Here is a tiny trained network, its code and every weight. The questions are about switching its units off for an input and a class, where a switched-off unit gives its printed mean instead of its output.

import numpy as np


def w(rows, s, z=0):
    codes = np.array(rows[::2]) - 128.0
    scale = np.full(codes.shape[1], s)
    scale[-1] = z or s
    return codes * scale


def f(y):
    return np.maximum(y, 0)


def log_softmax(a):
    a = a - a.max(-1, keepdims=True)
    return a - np.log(np.exp(a).sum(-1, keepdims=True))


def net(x, mask):
    res = np.array(x, float).reshape(1, 5) / 4 @ E
    y = f(res @ A[0][:, :-1].T + A[0][:, -1])
    res = res + np.where(mask, y, B[0][:, -1]) @ B[0][:, :-1]
    return log_softmax(res[-1] @ U[:, :-1].T + U[:, -1])


A, B = {}, {}
E = w([
[100,24,90,55,178,243],'x0',
[178,131,149,116,120,143],'x1',
[93,151,138,5,38,68],'x2',
[171,16,2,146,51,58],'x3',
[106,193,14,146,23,245],'x4',
],0.0076)
A[0] = w([
[96,182,175,140,162,161,75],'N1',
[145,92,150,135,210,69,201],'N2',
[126,119,100,246,167,123,134],'N3',
[80,186,38,158,100,184,139],'N4',
[134,81,142,55,97,238,73],'N5',
[141,77,135,81,182,154,136],'N6',
[161,209,166,57,150,169,98],'N7',
[74,142,185,84,139,144,81],'N8',
[99,161,193,56,92,136,151],'N9',
[64,69,83,100,153,176,133],'N10',
[142,152,154,189,78,83,91],'N11',
[159,135,96,161,77,135,106],'N12',
[220,90,133,192,76,85,255],'N13',
[124,160,51,182,73,180,173],'N14',
[141,178,121,88,109,86,104],'N15',
[187,125,145,199,183,136,163],'N16',
[83,157,159,158,141,150,59],'N17',
[109,144,164,201,40,76,101],'N18',
[106,52,128,51,141,170,84],'N19',
[130,149,141,45,56,110,97],'N20',
[107,167,182,172,61,200,141],'N21',
[130,200,152,173,100,74,140],'N22',
[164,60,117,123,107,127,98],'N23',
[105,128,146,188,127,184,136],'N24',
[113,103,84,127,105,109,90],'N25',
[151,92,96,99,66,73,71],'N26',
[107,87,161,135,162,78,219],'N27',
[143,67,38,181,72,51,90],'N28',
[174,110,129,187,122,188,91],'N29',
[108,179,178,83,129,144,34],'N30',
[81,123,129,33,100,78,151],'N31',
[159,89,88,135,73,126,116],'N32',
[140,101,89,161,134,119,210],'N33',
],0.012,0.0042)
B[0] = w([
[103,98,105,140,161,143,186],'N1',
[133,49,30,70,60,107,219],'N2',
[128,133,134,209,34,214,206],'N3',
[145,62,111,77,107,85,239],'N4',
[96,131,170,115,119,94,219],'N5',
[89,150,173,115,73,140,199],'N6',
[36,55,92,134,178,140,200],'N7',
[127,66,88,162,172,109,184],'N8',
[131,145,56,171,140,197,205],'N9',
[82,180,228,122,109,157,217],'N10',
[66,166,201,111,147,127,180],'N11',
[102,120,141,96,150,72,182],'N12',
[59,126,114,88,141,187,226],'N13',
[112,100,99,77,87,83,245],'N14',
[110,145,137,147,80,173,173],'N15',
[153,138,115,152,76,190,202],'N16',
[77,63,92,176,172,149,159],'N17',
[46,114,230,137,95,167,194],'N18',
[58,165,255,135,88,119,210],'N19',
[155,131,70,241,67,185,204],'N20',
[104,91,114,72,159,96,196],'N21',
[47,168,188,67,137,103,200],'N22',
[48,99,121,139,241,139,179],'N23',
[133,91,61,143,97,128,178],'N24',
[131,115,141,146,153,145,172],'N25',
[145,54,127,159,195,159,199],'N26',
[132,104,78,18,61,115,200],'N27',
[111,126,138,154,197,138,247],'N28',
[155,103,147,151,55,158,180],'N29',
[89,74,121,154,118,124,177],'N30',
[199,88,99,211,49,233,213],'N31',
[106,96,118,116,183,147,198],'N32',
[96,176,119,148,129,174,190],'N33',
],0.0064,0.012)
U = w([
[86,139,224,132,106,128,79],'0',
[156,114,99,222,72,176,89],'1',
[98,89,85,161,237,140,78],'2',
[120,124,111,120,119,148,246],'3',
[126,91,79,75,90,84,107],'4',
[139,156,112,134,125,135,181],'5',
[212,203,147,105,187,113,87],'6',
[245,165,131,165,169,61,79],'7',
],0.013,0.011)

Each question gives the input, the list of numbers given to net, and the class t.
The units are the neurons (one row each of A and B). Each row of codes is followed by its name. A weight is (code - 128) times the scale printed after its matrix; where a second scale follows, it is the last column's (A, B and U).
mask holds one flag per neuron, in row order. A switched-off neuron (its flag False) gives its mean, the last column of its row in B, instead of its output. The means were averaged over made-up inputs and are rounded, as every weight is.
A unit's drop is (log p(t) with every unit on - log p(t) with that unit switched off) / (log p(t) with every unit on - log p(t) with every unit switched off).
The circuit of an input: a set's keep is (log p(t) with only the set's units on - log p(t) with every unit switched off) / (log p(t) with every unit on - log p(t) with every unit switched off). Starting from the 12 units with the biggest drops (on a tie, the unit counted first), units are removed one at a time, each time the one whose removal leaves the highest keep (on an exact tie, the one counted first), for as long as the keep stays at least 0.8.
circuit, biggest first: the units of the circuit, biggest drop first
k most important neurons: the k neurons with the biggest drops, biggest first
drop when u is switched off: that unit's drop, to one decimal
input [-1,1,5,-6,8], class 4: circuit, biggest first : (N4; N21)
input [-1,-2,6,5,1], class 1: circuit, biggest first : (N31)
input [-1,-1,8,7,8], class 1: 2 most important neurons : (N20; N31)
input [0,2,-1,4,6], class 4: circuit, biggest first : (N14; N4)
input [5,-1,-1,8,5], class 2: circuit, biggest first : (N28; N23)
input [-4,-3,5,-1,-5], class 1: circuit, biggest first : (N31; N20)
input [-6,-5,-5,3,6], class 0: circuit, biggest first : (N18; N11; N22)
input [2,-3,-3,-1,-5], class 4: circuit, biggest first : (N2; N27)
input [-2,7,7,-1,-6], class 1: 2 most important neurons : (N31; N20)
input [-1,1,-4,2,-8], class 4: 2 most important neurons : (N2; N27)
input [4,-1,1,3,0], class 0: circuit, biggest first : (N19; N10; N2)
input [8,-5,-6,2,-6], class 0: circuit, biggest first : (N19; N10)
input [-5,-7,2,5,8], class 4: 2 most important neurons : (N14; N4)
input [-8,-8,7,5,0], class 0: circuit, biggest first : (N18)
input [-7,4,-3,-4,-8], class 4: 2 most important neurons : (N2; N27)
input [3,1,-4,4,5], class 4: 4 most important neurons : (N14; N4; N31; N20)
input [-7,2,8,1,2], class 1: 4 most important neurons : (N20; N31; N9; N19)
input [-6,-8,-5,-8,-8], class 2: 2 most important neurons : (N17; N1)
input [-6,7,7,-2,0], class 1: 3 most important neurons : (N20; N31; N9)
input [-2,-7,1,-6,-6], class 3: circuit, biggest first : (N2)
input [5,3,-4,-2,-7], class 4: circuit, biggest first : (N2; N27)
input [-4,8,-3,3,4], class 3: 2 most important neurons : (N19; N10)
input [0,1,4,1,-6], class 4: 3 most important neurons : (N27; N2; N3)
input [8,8,-1,-7,5], class 0: 2 most important neurons : (N19; N5)
input [-4,-6,6,-3,-8], class 4: 2 most important neurons : (N27; N2)
input [8,-2,-8,-5,4], class 0: 2 most important neurons : (N10; N5)
input [6,-6,-1,2,-6], class 0: circuit, biggest first : (N19)
input [-5,0,2,-8,6], class 2: drop when N21 is switched off : 0.0
